Each row is followed by one of two labels, saying whether the row has a hidden trait. Each part has a new trait and two new labels.
[ -1   2  -1 -20   8  -6   2   2   7  12  10  -3  -5   7   4   5   3   2
   0  -3  -1  -3  -8   0  13  15   2  -2   2   2  -7   1   8 -14  -2   1
  -3 -30   9   0  -5   3   1  -2 -20   2  -3   0  -3  -6  -4  -5  -6 -31
   2  -5  26   2   3  12  -2  -1  -1   2  -1   1  -5  -2  -2  -3   1  -1
   9  -7  -2   4  -9  -3  -1   3  27   4   2  -2 -16  -6 -15   1   1   5
   4   1 -12   2   0  15 -20   5  11   8  10  -2   2   0  -3  -2   3  -1
  -5 -17   1   6]
z865
[  1   2   1  -3  -1  -6  -1   1   8   1 -32  -4  -4   2   1  10   0   1
   1  -2  -1  27  -1   0  15   9   1   1   0   2  -4   0   2   6 -10   1
   0  -2  -6   2  -3  -4   0   6 -13   2  -1  -1   2  -8  -2  -2  -3 -27
   2  -3   5  -7   4  14  -3   0  -4   1  -1   2   2  -3   4  -2  -3   0
   3  10  -1   2  -7  11   3   4  36   3  -1   6   8  -2 -32   1   1  30
   5   1  17 -18  -4   2  -1   0   3  -7   0   2   2   0  -1   0   1  -1
  -3  -8  -2   5]
z177
[ -3   2   0  15 -11   1   3   1  -2 -10  23   1  -1   0   5  -3   1   1
   1  -3   0  -6   8  -1  -5 -14   0  -6   0   0  -1   0   4  -9   2  -3
  -3  20   1   2  -3   3   0   2   5  -4  -1   0 -15   7  -3   4   0  31
   1  -6 -28  14   4   5  -1   0  -7   0  -2   1  -6  -3  -2   0   1   0
   4  -9  -2  -3  -5  -6   0   4 -12  -5   1  -4 -10   3  41   0   1 -13
  -7  -1 -12  18   4 -13  20   3 -13   4  -7  -3   2   0  -2   1   0  -1
   0   1   1   3]
z177
[ -5   1  -1  -9   1 -10   2   1   8  -1  25  -5   0   1   3  -2  -3   0
   2  -3   0 -12  -9   1  17  -1   1  -4   0   0  -3   2  18 -10   4   2
  -2   0   8   4   0   5   0   4  -4   6  -4  -1 -18 -10  -2  -2   1  28
   1  -4  -3  15   5   3  -1   1   2   1  -2   2  -4  -3  -9   2  -1   0
  11 -10   0   0 -10  -7  -1   4 -19  10   0 -10 -14  -2  21   0   2 -20
  -8   0 -36  14   1  13 -15   3  10  12  21  -5   2   0   1   2  -2   0
   2  -7  -2   4]
z865
[ -4   2  -2   0  -4  -6   0   3   6  -2  39  -3  -1   3   9 -14   1   1
   1  -3   0 -23  -2   0   6  -7   2  -4   4   0  -4   3  10 -18   6  -1
  -4  -6  10  -1  -2   7   1   6  -8   0  -7  -1 -19  -4  -2  -1   0  11
   1  -8  -4  13   4   3  -1  -1   9   2  -2   2  -4  -1  -7  -1   4  -1
   7 -12  -4  -4  -6 -13  -8   4 -27   8   6  -4 -18   2  27   0   2 -33
  -7   0 -19  21   6   4  -4   6   1  10   0  -4   4   0  -1  -2   0  -1
  -1 -15   0   2]
z177
[ -5   1  -1  -3   0  -5   8   1   8   0  26  -5   0   0   4 -13  -3   0
   2  -3  -1 -11  -3   1  10  -8   1  -4   0   0  -2   2  14  -5   7   2
  -2   9  11   4   0   3   0   5  -6   2  -5  -1 -12  -9  -1  -2   1  23
   0  -4  -8  15   3   2  -1   1   3   0  -2   2  -5  -2  -3   1  -1   0
  11  -9  -1  -2  -8  -6   0   5 -37   5   0  -8 -11  -1  21   0   2 -24
  -9  -1 -13  12   2   4  -3   4   2  15   2  -4   3   0   2   2  -2   0
   1 -12  -2   4]
z865
[ -4   2  -2  15 -14  -4   2   1   5  -6  22  -3  -3  -3   1  -9  -4   0
   1  -2  -1 -16   5   2   1 -15   4  -5   2   1   1   3   1  -4   3   0
  -6  22  10   2  -1   6   2   2   0   0  -8  -2 -18  -8   0   4   2  37
   0  -3 -41  21   2   5  -3   2  -3  -1   0   3  -7  -2  -6  -2  -3   0
   8  -8  -1  -6  -8  -2  -3   4 -30  -2   3 -10 -10   6  19   1   2 -14
 -11   1 -15  14   0  -8  14   4 -11   7  -6  -2   3  -1   3   0  -2  -1
  -3 -15  -4   4]
z177
[ -3   1  -1 -12  11  -5   3   1   5   7  15  -4   1   1   2   3   0   0
   2  -3   0 -10  -9  -1   6  14   0  -1  -1   0  -3   0  14  -6   4   2
  -2 -20   8   4   0   5  -1   3  -4   2   0  -1  -1  -6  -3  -5  -1 -31
   1  -5  25  19   4   4   0   0  -1   1  -2   1  -5  -2  -2   1   0   0
  10 -12  -1  -1  -1  -7   2   6 -11   5  -1  -5  -9  -4   8  -1   2 -18
  -4   0 -17  13   4  12 -15   3  11  17  10  -4   2   0   0   2   0   0
   0  -8  -1   4]
z865
[ -4   1   0   1  -2  -8   5   1   8   3  22  -4  -3   2   1  -1   0   1
   1  -3  -1  -6  -2   0  14  -5   1  -6   0   2  -4   1  10 -16   1   1
  -3  -1   7   3  -2   3   0   0 -13   2  -2  -1 -16  -8  -3  -2  -2  13
   1  -3  -4  12   3   9  -2   1  -3   1  -1   2  -7  -3  -9  -2  -2   0
   9  -6  -1  -1  -5  -3   3   5 -12   6  -1  -7 -19  -1  28   0   1 -22
  -4   1 -35  17   2  11  -3   3   3  10  10  -3   1   0  -1   1   0  -1
  -2 -12  -1   4]
z865
[ -4   2  -1  -3  -3   6   3   1   3   0  -1  -1  -3   3   4  -5  -1   1
   0  -1  -1  12   2   1  -6  -1   3  -7   2   2  -6   2 -10   9  -4   1
  -5  -4  -5   1  -2   7   2   5 -12  -1  -6  -1 -15  -4  -2  -2  -2  10
   1  -4  -5  10   3   8  -2   0   1   2   0  -1  -1   3   9  -3  -1  -1
 -10  -9  -2  -2  -6   8  -3   5 -17  -6   2  10  13   0 -11   1   0  25
  -4   1  36   2   2  -7  -1   5  -5  -7 -17  -1   2   0  -1  -2   0  -1
  -4   0  -2   4]
z177
